Below is a small trained network, with its code and all its weights. Each question gives an input and a class and asks what happens when units are switched off, that is, made to give their printed mean instead of their output.

import numpy as np


def w(rows, s, z=0):
    codes = np.array(rows[::2]) - 128.0
    scale = np.full(codes.shape[1], s)
    scale[-1] = z or s
    return codes * scale


def norm(h):
    return h / np.sqrt((h * h).mean(-1, keepdims=True) + 1e-5)


def f(y):
    return y / 2 * (1 + np.tanh(0.7978845608 * (y + 0.044715 * y**3)))


def log_softmax(a):
    a = a - a.max(-1, keepdims=True)
    return a - np.log(np.exp(a).sum(-1, keepdims=True))


def net(x, mask):
    res = np.array(x, float).reshape(1, 7) / 4 @ E
    u = 0
    for l in range(3):
        y = f(norm(res) @ A[l][:, :-1].T + A[l][:, -1])
        res = res + np.where(mask[u : u + 4], y, B[l][:, -1]) @ B[l][:, :-1]
        u += 4
    return log_softmax(norm(res)[-1] @ U[:, :-1].T + U[:, -1])


A, B = {}, {}
E = w([
[118,124,136,136,132],'x0',
[168,131,145,127,180],'x1',
[52,249,153,133,182],'x2',
[167,147,104,113,142],'x3',
[94,111,155,145,124],'x4',
[186,150,159,153,114],'x5',
[73,106,131,137,77],'x6',
],0.011)
A[0] = w([
[86,31,120,49,216,152],'L0N0',
[194,114,62,124,214,64],'L0N1',
[67,87,207,240,99,251],'L0N2',
[175,121,137,253,232,127],'L0N3',
],0.0069,0.0013)
B[0] = w([
[114,107,98,172,180,225],'L0N0',
[1,89,90,231,125,223],'L0N1',
[181,181,4,77,95,253],'L0N2',
[167,153,144,127,121,225],'L0N3',
],0.0097,0.0024)
A[1] = w([
[197,18,78,124,143,1],'L1N0',
[114,131,75,48,113,94],'L1N1',
[251,187,129,103,125,202],'L1N2',
[147,183,138,81,172,2],'L1N3',
],0.011,0.0011)
B[1] = w([
[223,201,122,96,104,254],'L1N0',
[153,103,163,138,252,165],'L1N1',
[74,111,34,78,181,222],'L1N2',
[190,158,175,115,121,170],'L1N3',
],0.011,0.007)
A[2] = w([
[255,16,105,177,33,98],'L2N0',
[170,151,99,221,206,107],'L2N1',
[86,182,171,139,104,9],'L2N2',
[188,170,9,32,51,171],'L2N3',
],0.007,0.0012)
B[2] = w([
[188,121,201,123,76,207],'L2N0',
[36,55,113,164,93,168],'L2N1',
[240,206,110,184,198,130],'L2N2',
[2,91,126,175,178,254],'L2N3',
],0.0084,0.0081)
U = w([
[117,79,61,113,255,2],'0',
[233,230,163,89,133,254],'1',
],0.0055,0.0011)

Each question gives the input, the list of numbers given to net, and the class t.
The units are the neurons (one row each of A and B). Each row of codes is followed by its name. A weight is (code - 128) times the scale printed after its matrix; where a second scale follows, it is the last column's (A, B and U).
mask holds one flag per neuron, layer by layer. A switched-off neuron (its flag False) gives its mean, the last column of its row in B, instead of its output. The means were averaged over made-up inputs and are rounded, as every weight is.
A unit's drop is (log p(t) with every unit on - log p(t) with that unit switched off) / (log p(t) with every unit on - log p(t) with every unit switched off).
The circuit of an input: a set's keep is (log p(t) with only the set's units on - log p(t) with every unit switched off) / (log p(t) with every unit on - log p(t) with every unit switched off). Starting from all 12 units, units are removed one at a time, each time the one whose removal leaves the highest keep (on an exact tie, the one counted first), for as long as the keep stays at least 0.8.
circuit, biggest first: the units of the circuit, biggest drop first
k most important neurons: the k neurons with the biggest drops, biggest first
k most important neurons of layer l: the k neurons of layer l with the biggest drops, biggest first
drop when u is switched off: that unit's drop, to one decimal
input [-7,-2,-5,-5,2,-1,5], class 1: circuit, biggest first -> [L1N2 L2N0]
input [-8,0,-4,3,3,8,-6], class 0: 2 most important neurons of layer 1 -> [L1N2 L1N3]
input [1,-2,-5,-4,4,-1,1], class 1: 3 most important neurons -> [L1N2 L2N0 L1N0]
input [-3,2,-8,-4,4,0,6], class 1: circuit, biggest first -> [L2N0 L1N0]
input [5,1,4,8,-2,5,1], class 0: 2 most important neurons -> [L1N2 L1N0]
input [0,-1,5,6,-3,6,-4], class 0: 4 most important neurons -> [L1N2 L1N0 L2N0 L2N1]
input [-1,-5,-5,0,2,-3,-1], class 1: 4 most important neurons -> [L1N2 L2N0 L1N0 L0N1]
input [-1,-4,-6,0,5,-5,-5], class 1: most important neuron -> [L1N2]
input [8,-7,-6,-5,-3,-5,-8], class 1: drop when L2N0 is switched off -> 0.5
input [6,-6,2,1,-5,3,-7], class 0: drop when L1N0 is switched off -> 0.1
input [-3,1,-7,4,6,-1,-2], class 1: drop when L1N1 is switched off -> 0.0
input [-8,8,1,4,3,6,1], class 0: drop when L1N2 is switched off -> 0.4
